Below are the code and all the weights of a small trained network. Each question names an input and a class and asks about switching units off, where a switched-off unit gives its printed mean instead of its output.

import numpy as np


def w(rows, s, z=0):
    codes = np.array(rows[::2]) - 128.0
    scale = np.full(codes.shape[1], s)
    scale[-1] = z or s
    return codes * scale


def norm(h):
    return h / np.sqrt((h * h).mean(-1, keepdims=True) + 1e-5)


def f(y):
    return y / 2 * (1 + np.tanh(0.7978845608 * (y + 0.044715 * y**3)))


def log_softmax(a):
    a = a - a.max(-1, keepdims=True)
    return a - np.log(np.exp(a).sum(-1, keepdims=True))


def net(x, mask):
    res = np.array(x, float).reshape(1, 5) / 4 @ E
    u = 0
    for l in range(4):
        y = f(norm(res) @ A[l][:, :-1].T + A[l][:, -1])
        res = res + np.where(mask[u : u + 3], y, B[l][:, -1]) @ B[l][:, :-1]
        u += 3
    return log_softmax(norm(res)[-1] @ U[:, :-1].T + U[:, -1])


A, B = {}, {}
E = w([
[128,123,133,121,121,117,127],'x0',
[234,244,97,93,128,54,59],'x1',
[157,139,59,170,2,136,164],'x2',
[119,135,121,123,131,133,128],'x3',
[127,127,133,122,122,124,129],'x4',
],0.014)
A[0] = w([
[198,205,108,103,140,79,72,204],'0.n1',
[144,156,165,103,252,102,85,120],'0.n2',
[145,139,187,81,137,94,101,3],'0.n3',
],0.039,0.003)
B[0] = w([
[233,223,58,134,162,69,161,252],'0.n1',
[1,147,73,199,228,189,5,229],'0.n2',
[176,25,79,173,158,121,96,168],'0.n3',
],0.015,0.036)
A[1] = w([
[43,144,231,21,216,140,107,6],'1.n1',
[66,135,115,76,3,165,116,110],'1.n2',
[197,199,170,31,108,74,200,61],'1.n3',
],0.033,0.002)
B[1] = w([
[181,5,158,97,168,83,77,237],'1.n1',
[88,203,96,156,150,183,153,246],'1.n2',
[158,160,213,86,18,141,181,248],'1.n3',
],0.026,0.014)
A[2] = w([
[160,2,135,79,176,109,145,3],'2.n1',
[99,50,191,125,151,140,52,145],'2.n2',
[33,108,88,142,98,181,149,58],'2.n3',
],0.045,0.0017)
B[2] = w([
[122,70,143,252,154,205,92,236],'2.n1',
[210,82,139,88,89,36,208,255],'2.n2',
[80,137,204,142,72,189,136,217],'2.n3',
],0.028,0.029)
A[3] = w([
[82,57,155,114,98,103,112,136],'3.n1',
[95,87,87,3,155,107,125,160],'3.n2',
[58,129,110,52,179,118,117,5],'3.n3',
],0.054,0.0018)
B[3] = w([
[186,76,189,134,61,166,202,252],'3.n1',
[116,187,162,103,166,131,97,129],'3.n2',
[195,248,178,153,57,92,135,149],'3.n3',
],0.018,0.015)
U = w([
[176,13,172,222,121,118,159,235],'0',
[20,161,190,172,57,214,163,196],'1',
[85,120,109,65,156,112,146,1],'2',
[82,125,116,88,137,100,130,28],'3',
[101,124,120,96,129,104,119,28],'4',
[67,127,96,91,106,77,120,22],'5',
[137,167,37,209,247,87,61,210],'6',
[233,234,118,111,55,67,199,180],'7',
],0.014,0.0056)

Each question gives the input, the list of numbers given to net, and the class t.
The units are the neurons (one row each of A and B). Each row of codes is followed by its name. A weight is (code - 128) times the scale printed after its matrix; where a second scale follows, it is the last column's (A, B and U).
mask holds one flag per neuron, layer by layer. A switched-off neuron (its flag False) gives its mean, the last column of its row in B, instead of its output. The means were averaged over made-up inputs and are rounded, as every weight is.
A unit's drop is (log p(t) with every unit on - log p(t) with that unit switched off) / (log p(t) with every unit on - log p(t) with every unit switched off).
unit that matters most: the unit with the biggest drop
top k neurons: the k neurons with the biggest drops, biggest first
k most important neurons of layer l: the k neurons of layer l with the biggest drops, biggest first
drop of u: that unit's drop, to one decimal
input [2,8,1,5,2], class 7: top 2 neurons => 0.n1, 2.n1
input [-5,3,5,1,6], class 7: unit that matters most => 0.n2
input [-4,-8,5,-3,-2], class 1: top 2 neurons => 0.n1, 0.n2
input [5,8,1,7,-8], class 7: top 2 neurons => 0.n1, 2.n1
input [-6,-4,2,0,-7], class 1: top 2 neurons => 0.n2, 0.n1
input [-4,1,8,1,2], class 7: top 2 neurons => 0.n2, 2.n1
input [7,0,4,-4,-1], class 1: top 3 neurons => 0.n1, 0.n2, 0.n3
input [1,-1,1,1,3], class 1: top 3 neurons => 0.n2, 0.n3, 0.n1
input [-6,8,1,-4,0], class 7: top 2 neurons => 0.n1, 2.n1
input [6,7,1,1,1], class 7: top 3 neurons => 0.n1, 2.n1, 1.n3
input [1,0,7,-4,8], class 1: drop of 0.n1 => 1.0
input [-8,-7,6,0,0], class 1: drop of 0.n1 => 1.1
input [-4,-1,7,6,0], class 1: drop of 0.n1 => 1.1
input [-1,1,-7,-3,-6], class 6: most important neuron of layer 1 => 1.n3
input [1,-3,2,-6,8], class 1: drop of 0.n2 => 1.5
